
[[ -9  -7   1  -4   7   3  -8   5  -8   5   4  -2   3 -12   5 -15  13  11
  -10  -5   5   6  -7  13   3  11   2  -5  12  18 -13]
 [  3   8   4   3   9   2  -7   8  12  19  13   7  -9  11   5  -6  14  10
   10   3 -16  -7   6   6   8   5   3   7 -18  -1 -13]
 [ -5 -10   1   4  -1 -10  -2   5 -10  19  -7   9  21   4 -10 -11   9   5
    2  10   7  11  -2   7  -2   2  -6 -12  10  -1  -8]
 [ -3 -12   0 -10  17 -21  12  -9 -39  -8  21   6  58  23 -15  24 -33  29
   -3  34  26 -12   8  -8   4  -2  29  19  44   1 -28]
 [  6  -3   1   6   1  -5  -8   7 -12  16   2   8  22   4 -13   6  -7  -1
    7  18   3  13   2  -8  -5  -9  -6  -4   8  -8  -4]
 [ -4   3  -1  -3   2   5  -5   0   2  -2 -11  -3 -12  -1  12  -3  -1   0
   -6  -7  -7   3   4   5   5   5  -5   1  -1   4   8]
 [  7   5   0   4  11   7  -7   3   7  12  14   6   1   7  -6  10  12   9
   21  18 -17 -10   5  -4   5  -7   7   5 -20 -13  -4]
 [  1  -1  -1   7  17   6 -12   9   0  22  -6   5   5  -2   4   3  20   7
   21  -3 -22   2  11   0   6  -2  -4   3 -17  -3   6]
 [  7   9  -4   5  10   4 -10  10   2   2   7   2  -9   3   6   7  18   9
   11  -6 -10  -5   4   5   3 -12  -1   6 -21  -9  10]
 [ -3  -7   0  -2   7   2   6  -8  18   6   8  11   3  16  -6  -8   5   0
   17  16 -19 -11   8  -3   7  15   2   4  -9  -9 -17]
 [ -1   1   1   0   6  -5   1  -1  -5   5  -1  -4   0  -7  13  -8   7  10
   -5 -12  -1  -2   4   9  -1   3   4  -2  -1   7   3]
 [  2   3   0  -1   9   2  -4   5   0  -4  -2  -2 -19  -5   9 -10   2   6
    0 -11  -7   1   4   1   5  -1  -7   2   2   1   5]
 [  6   5   2   6   2   3 -11   6  -5  21  -9   8   4   4  -6   4   4  -3
    9   5 -15   8   7  -2  -2  -9  -6  -4 -13  -8   5]
 [  0  -2  -3   4   4  -3  -5   1  -1  -3   3  -5   9  -8  -3   6  -1   8
    5   6   4  -4  -1  -5  -1 -12   0   3 -14   1   2]
 [  3   5   4   2   3   6  -7  10  -4  15  -3   1  -5  -6   1 -10  14  -1
    1  -2   0  13   2   6  -2   8  -4 -12   6   9   6]
 [  7   4   0   7   2   1 -13  10  -8   6   0  -2   8 -11  -5   9   3   3
    5   6  -3   7  -3  -4  -2 -12  -5   0 -10  -1   7]
 [ 15  20   0  12 -10  -5 -43  29 -43  34 -11  -7  35 -22  -8  26 -13   5
  -16  23  13  40   3  -6 -17 -35 -11 -13   3   5  18]
 [ -1   5  -2  -3  18   9 -16   3   7 -19   5 -11  -6 -24   8   2  -3  10
   -1  -2 -13  -3   4 -12   7  -4  -1  13  -6  15  -2]
 [ -1  -8   2   1  -1   7  14 -10  18 -14   6   1  -9   5   0   3   0  -1
   12  -5 -14 -19  -6  -4   7   5   1  10 -18  -3  -4]
 [ -7  -5   0  -1  14  -1  -4   0   8  21   4   9   6  12   1  -8  19  10
   13   2 -18  -8   8   8   9  10   4   6 -14  -5 -16]
 [  7   7   2   3  11   6  -8   9   1  22  -3  10  -7  10   5  -7  17   8
   14 -10 -18   5   7   8   0  -3  -2   0 -11  -9   6]
 [  1  -8   1   2   5  -6   5  -3  -9   0   7   3  17   3  -6   2  -7   8
    7  10   3  -4  -1  -2   0   0   5   4  10  -2  -8]
 [  8   9   2   4 -10  -5 -14  11 -14  -1   3  -9  15 -16  -7  10 -12   3
  -15  12  21  15  -7  -4 -11 -16  -4  -7   2  10   7]
 [ 11   9  -2   6  -8   3 -25  13 -14   2  -7  -3  19 -16  -8  26  -1  -2
  -13  12  -7  16  -6 -11  -8 -23 -11   1 -13  -3  10]
 [  0  -4   1   5   4  -8  -9   8 -17  24  -4   6  25   2  -6  -3   6   8
    2   8   4  13   4   4  -6  -5  -2  -7   5  -1  -4]
 [ -1  -5   2   5   6 -11 -11  12 -11  29   2   4  30   5  -6  -3   6   8
   -4  14   7  14   5   0   1   1  -2  -4   9   2 -14]
 [ 13   6  -1   7  -3   5 -18  12 -16   0   0  -2  15 -12  -9  22  -4   2
   -3   9  -6  11  -6  -9  -5 -21  -7   4  -8  -3   8]
 [  7  12   0   4  14   4  -4   5  16   7  11   8 -15  16   3   6  18   6
   19   1 -18 -11  12  -3   9  -3   5   6 -21 -15   6]
 [  5   4   0   1  12   3   5  -1   1  -2  11   4 -12   6   2   3  10  13
   17  -4 -11 -14   5   3   5  -7   8   7 -12 -10   4]
 [  9   9  -1   5  -4   1 -18  12 -17   6  -3  -4  10 -11  -3  16  -4   6
   -7   3   2  13  -2  -3  -5 -18  -5   0  -7   0  11]
 [ 11  -2   1  10   8  -3 -11  11 -12  20   4  11  18   0 -17   7   9   4
   14  16  -8  12   1  -9   0 -13  -8  -5   2 -14  -2]
 [  3  -6   0   3   4   8   7  -8  17  -6   1   7  -6   8  -4   6   6  -1
   17   1 -25 -17  -2  -6   9   0  -2  12 -22 -11  -5]
 [ -7 -13   1  -7   6  10  26 -24  33 -20   5  11 -16  21   2  -7   7  -6
   21  -4 -28 -30   3  -2  12  24   9  14 -16 -11 -11]
 [ -7  -8  -1   1   9  -3 -14   8 -18   5   1  -5  14 -14  -1  -3  -2  15
    4   7   7   7  -4   3   3  -2  -3   2   9  11  -7]
 [ -8 -18   2   1   2  -6   5   0  -4   1   6  -2  17  -6 -10 -15  -8   9
    5  14  20   7 -11   0   2  10  -5  -6  20  12 -15]
 [  1  -1   4  -2   2   8   9  -9  15   4   0   8  -5  13   2  -3   1  -1
    9   1 -16 -12   4   5   3  11   5   3 -12  -4  -4]
 [  5   6   0  -3  15   5   6   1   8  -8   2   5 -30  14  10  -9   1  10
   18 -14 -16  -8  11   1   8   3  -2  10  -3 -12  11]
 [ -8  -8   3  -7  11   5   3  -3   3 -13   2  -4  -7  -5  -1 -15 -11   2
   -1   7   8   3   1  -1   7  19  -2  -3  24  11  -7]
 [  4  -5   0   7   9  -3  -7   6 -10  15  -2   7  16  -1  -7   3   8   5
   10   5  -8   6   3  -3  -1  -7  -4   0   1  -6  -3]
 [ -2   0  -2  -1  14  -2   1  -5   6  -3  10   5   7  14  -2   9   4   8
   19   7 -11 -13  10  -6   6   1   8  13  -8 -11  -5]
 [ -1   2   0   1   8   3  -5   2   2  -6   6  -4   1  -7   0   0   1   5
    9   7   2   1   4  -2   2   3   0   1  -3   5   3]
 [  2  -9   6   4  10   5   2   9 -15  16  -2   5  10  -8 -19 -18  23  10
   18  21  13  13  -4  13  -2  20   3 -24  19   7   0]
 [  7  13  -2   1  18   7  -7   9  14  -8  16   6 -26  13   7   2  18  10
   24  -8 -10  -8  10  -1   7  -7   3   5 -16 -14  17]
 [  5  -2   0   4  10   3  -7   9 -18   8  -6   5   2  -4  -5   2  10   5
   12  -2  -6   9   1   4  -3  -5  -4  -4   8  -6   8]
 [ -4   2   2  -8  17   6   0  -3   7 -14   3  -5 -14  -4  13 -10  -2   6
    3  -9  -4  -2  11  -1   7  17   1   6  11  10   3]
 [  8   3  -1   1   1   5 -10   6 -18  -4  -1  -2  13   0  -3  22 -14   6
    1   0  -2   7   0 -10  -5 -17  -1  12   1  -5  10]
 [  5   4   2   3   9   3  -4   1  12   7  12   5  -3   7  -8   0   4   3
   16  11 -10  -3   5  -9   1  -4   1   1  -8 -10  -3]
 [ -8   2   1  -9   9   8 -13   4  -1  -8   5  -8  -6 -18  16  -7   2   9
  -18 -10  -3   3  -3   9   7  13   1   9   9  21 -12]
 [  3   3  -1   3  15   9   2   0  23  -8  17  -3 -13   3   8  -1   5   6
   26  -3  -8 -12  11  -7   6  -3   2  10 -23  -4   7]
 [ 10  10   4   6  17   6 -15  14  -8  29  -5  12  -5   4  -2  -7  27   7
   19  -8 -19  14  12   5  -4  -5  -5  -9  -6 -13  13]
 [ -6  -9   0   2   6  -5 -10  10 -15   7   0  -6  16 -14  -3  -7  -2  12
    2   7  15  14  -6   3  -2  -2  -6  -5  12  11  -4]
 [ -3  -3  -3  -1  11   0   0  -3   1 -10   6  -1 -23  -4   6  -8   5  14
   10  -5 -12 -14  -3   4   8  -2   1   6  -6  -7  -1]
 [  4  -3   0   6  12  -6  -7   7  -7  17   9   6  17   5  -7   2   6   8
   13  11  -9   2   5  -7   1  -6   1   4  -1  -8 -10]
 [  2   7  -2  -5  17   4   8  -5   2  -8   9   4 -31  10  11  -3  10  18
   14 -10 -19 -22   5  10  13  -1  10  13 -14 -11   2]
 [  2   5   2  -2   8  11   6  -5  29 -11  12  -2 -20   3  11  -9  10  -5
    6  -6 -11 -10   9  -1   7  14   4   3 -15   5   3]]

[ 1  0  2  3 -4 -1  0  0 -1  1 -2 -1 -2 -2 -2  0 -1  0  0  1  7 -6 -3  2
 -3  1 -5] | 15
[ 3  0 -2  0 -2 -2 -1 -1  0 -4  0 -2  2 -7 -1  9 -2  2  4 -3 18 -8 -3  3
 -2  2 -5] | 22
[ 0  1  3  4 -2 -1  1  1 -1 -8 -1  0 -4  2 -2 -7  5 -1 -2  2 -7  0 -4 -1
 -1  1  2] | 39
[  2   1   2   2   4   0   2   1  -2   5  -1  -2  -1   4  -7 -11   2   2
  -1   4 -17   0   3   0   0   0   0] | 31
[  1   2   2   2  -5   3   0  -1   3 -11  -2  -3   0  -5  12  -4   0   1
   1   2   8  -5  -3   2  -1   0  -4] | 45
[  2   1   1   2  -2   1   1   2  -3   2   4  -3   0   6 -12  -9   2   1
  -3  -1 -14   4   4  -1  -1   1   7] | 9
[  0   1   0   3 -12   2   0   0   2   7  -3  -3  -7   1   6  -2  -2  -2
  -1   0   7  -4  -9   3  -8   3   2] | 49
[ 1  0  2 -2  0  6  2  0  0  0  2  5  4  0 -8  4  2  0 -3 -4 -8  8  0  2
  0 -1 -1] | 37
[ -2  -1   4   5 -13  -1   3   1  -3   4  -4   2  -4   2   1  -2   2  -1
  -2   4  -3  -3  -2   1  -5   1   0] | 7
[-1  0  3  4 -3 -9  1  2  4  0 -3  1 -8 -1  7 -1  2  0 -1  2  4 -5 -8  1
 -3  1 -5] | 8
[  1   0   4   2  -3   2   2  -1   1   0   0   6  -3  -3   1   8   3  -1
  -2  -2 -12   4  -3   1  -1   0  -2] | 44
[ 1 -1  2  3 -2  1  1  1 -1 -1 -1  2 -1 -1 -4  4  3  0 -1 -1 -1 -2 -2  1
 -2  1 -2] | 40
[ 0  1  2  1 -4 -2  1 -1  4  4 -1  4 -4 -4  3  5  2 -1 -1  0 -4  2  0  2
 -3  0 -3] | 11
[  0  -1   2   1   5  -3   2   2  -1   6   3   3  -2  -1   3   1   3   2
  -1  -3 -15   1  -3   0  -1   0  -1] | 54
[  1   2   3   1 -11  -5   1   1  -6  -3   1   0   0   0  -8   2  -3  -2
   0  -2  13   1  -2   0  -6   0   2] | 25
[ 1  0  2  2 -9 -4  1  0  3  4 -2 -4 -5  2  5 -1 -1 -1 -1  0  1  0 -3  3
 -6  1  1] | 20
[  3   1   4   2  -6 -14   2  -1  -2   4   1   0  -3   1  -7  -1   1  -3
   0  -3  -4  -1  -5   1  -7  -1   2] | 1
[  1   1   1   2  12   6   2   2  -1   5   2  -2   1  10  -7 -12   4   3
  -3   4 -36   7   9  -3   4  -1   7] | 32
[  1  -1   3   3  -3  -5   0   2  -1  -3   1  -1  -4   3  -4 -10   1   1
  -2  -1  -2  -8  -5   0  -5   1   0] | 6
[  2   1   2  -1  -2   1   2   2  -2   0   0   0   8   4 -17   7   2   0
  -3  -2   1   5   6   0  -4   0   0] | 34
[ 0  1  1  2 -7  1  1  0 -2  0 -2 -2 -2  1 -6 -2 -1  0 -2  3  4 -2 -1  1
 -4  2  0] | 38
[  1   2   2   2  -1  -4   1  -2   6   0  -1   5  -5   2  -4   3   5  -1
  -2   2 -10  -1   2   1  -2   0  -2] | 51
[ 2  0  1  2 -7 -1  0 -1  2 -3 -2 -1 -1 -5  5  2 -3  0  3  1 14 -8 -4  3
 -2  1 -5] | 29
[ 0  0  2  1 -4  2  0 -1  3  2 -1  4 -1 -1  8  2  0 -1  1 -1 -4  3  2  0
  2 -1 -2] | 5
[  2   1   2   2   8  -2   2   1   0   3   0  -1   2   4  -4  -4   4   2
  -1   4 -18   1   6   0   1   0   1] | 18
[  0   0   0   2 -10   0   1   1  -2  -3  -1  -3  -1   2  -3   3  -2   0
   0   1  12  -2   1   1  -4   2   2] | 24
[ 2  0  1  2 -1 -2  1  2 -1 -2 -3  1 -2 -1 -6  4  5  2  1  3  0 -4  1  1
 -1  2 -3] | 13
[ 0 -1  2  3  0 -5  1 -1  4 -5 -2  1 -5  2  4 -1  4  0 -1  2 -7 -4 -2  0
 -5  1 -1] | 28
[  0   1   3   3  -9  -5   1   2  -3   2   1   0  -2   6 -10  -2   2  -1
  -1   2 -10   2  -1  -1  -3   0   5] | 19
[ 2  1 -1  2 -7  2  1  2 -1  1 -1 -1  2  5 -8  2 -2  0 -1  1  8  3  4  0
 -4  1  3] | 2
[  1   1   3   2   0  -3   1  -2   8   2  -3   1  -8  -2  10  -2   6  -1
  -2  -1 -10   5  -2   2  -5   0  -1] | 36
[ 2  1  1  3 -6  0 -1  0  0 -4 -2 -4  0 -6  1 -4 -4  2  0  2 11 -9 -4  4
 -2  1 -7] | 26
[  1   0   4   0 -10  -5   0  -1   1   0   1   6   5  -5  -7  14  -4  -2
   0  -2  -9   0  -1   0   2  -2  -2] | 47
[ 1  2  3  3 -7 -3  1  1 -4 -3  0 -2 -4  0 -9 -2  1 -1 -3  1  4 -3 -3  2
 -6  2  1] | 52
[ 1  0  2  4 -1 -8  1  1  0  0 -2  2 -6  1  7 -9  5 -2  0 -2 -3 -2 -9  0
 -6  1 -1] | 27
[  2   0   1  -1   4   0   2   0   0   4   0  -2  -1   3  -3  -4  -1   3
   0  -1 -13   2   3   0   1   0   5] | 35
[ 4  2 -1  3 -9  2 -1  1  0 -1 -1 -4  1 -8  0 -4 -4  3  3  3 14 -9 -4  3
  0  1 -8] | 23
[ 1  0 -1  1 -6  1  0  0 -2  5 -1 -3 -3 -2 -1 -5 -2  1  1  1  4 -3  0  3
 -2  1  3] | 12
[  0   1   1   1  -3   0   0   0  -2 -50   0  -2  -1   2  -3   1  -1   0
  -1  -1   8   0  -3   1  -4   0   0] | 3
[ 2  1  1  1 -1 -1  0  1 -1  0  2 -3 -1  1 -4 -7  4  0 -2 -2 -1 -3 -4  1
 -5  2  2] | 46
[  0  -1  -1   3 -23   0  -3  -3  -2 -10  -2  -4  -3 -13   9   5 -10   0
   4  -4  45 -17  -8   7  -4   3  -6] | 16
[ 1  0  0  1 -5  2  0  0 -3 -3  1 -4 -1 -2 -6 -6 -2  2 -2 -1 13 -2 -1  3
 -4  2  1] | 4
[-1 -1  1  1 -6  4  0  0  2  1 -3 -1 -4  1  0 -1 -3  0 -3  2  6 -2 -4  3
 -3  0 -2] | 43
[  1   0   3   1 -10   0   1   1   0  -2  -1   2   3   1  -7  10   2  -1
  -2   0   9  -1   1   2  -3   1  -3] | 50
[ 1  0  4  4  2 -6  3  2  0  1  0  1 -5 -1  2  0 11  2 -4  0 -8 -3 -4  2
 -4  2 -3] | 48
[ 0  0  2  1  0  0  1  0 -1 -7 -1 -1 -1  2 -7  1  0  1 -2  1  0 -1  2  1
 -2  1  1] | 21
[  1  -1   3   3   0  -8   0  -2   9  -6  -2   5  -7   3   7  -1   5  -1
   0   1 -16   0   0   1  -4  -1  -1] | 53
[  0   0   1  -1  -9  -4   1   1   1   2   0   3   7   2 -10  13  -3  -1
   0  -1  -3   1   2  -1  -2  -1   1] | 0
[  3   2   2   2  -8   1   1   0  -2  -1  -1   5  -1  -8  -9  10   5   0
   0   2 -15  -4  -2   3  -1   2  -8] | 17
[  0   1   4   2 -12  -2   2   0   0  -4  -2   4   3   0 -10   9   2  -2
  -2   0   5  -2   1   1  -2   0  -2] | 33
[  0   1   2   4   1  -9   2   2   6   0  -4   2  -7  -1  11  -5   9  -2
  -2  -3   1  -2 -13   1  -6   2  -3] | 42
[-1 -1  0  0 -4  1  0  0 -1  7  0  1  2  0  1  4 -5 -1  0 -3  4 -1 -4  1
 -5 -1  0] | 14
[ -1  -3   0   2  -4   7   1   1  -1   3  -1  -1   3  11 -13   5  -5   0
  -3  -4   4  -1  -2   2 -10   0   0] | 41
[ 1  0  1  2 -3 -2  1 -1  2 -1 -2  4 -5  1  3 12 -1  0  1  2 -2 -2  2  0
 -1  1 -1] | 10
[ 1  0  2  2 -7  1  0  1 -2 -1  0 -3 -2  0 -7 -9 -2  1 -4  1 11 -5 -3  3
 -9  3 -2] | 30
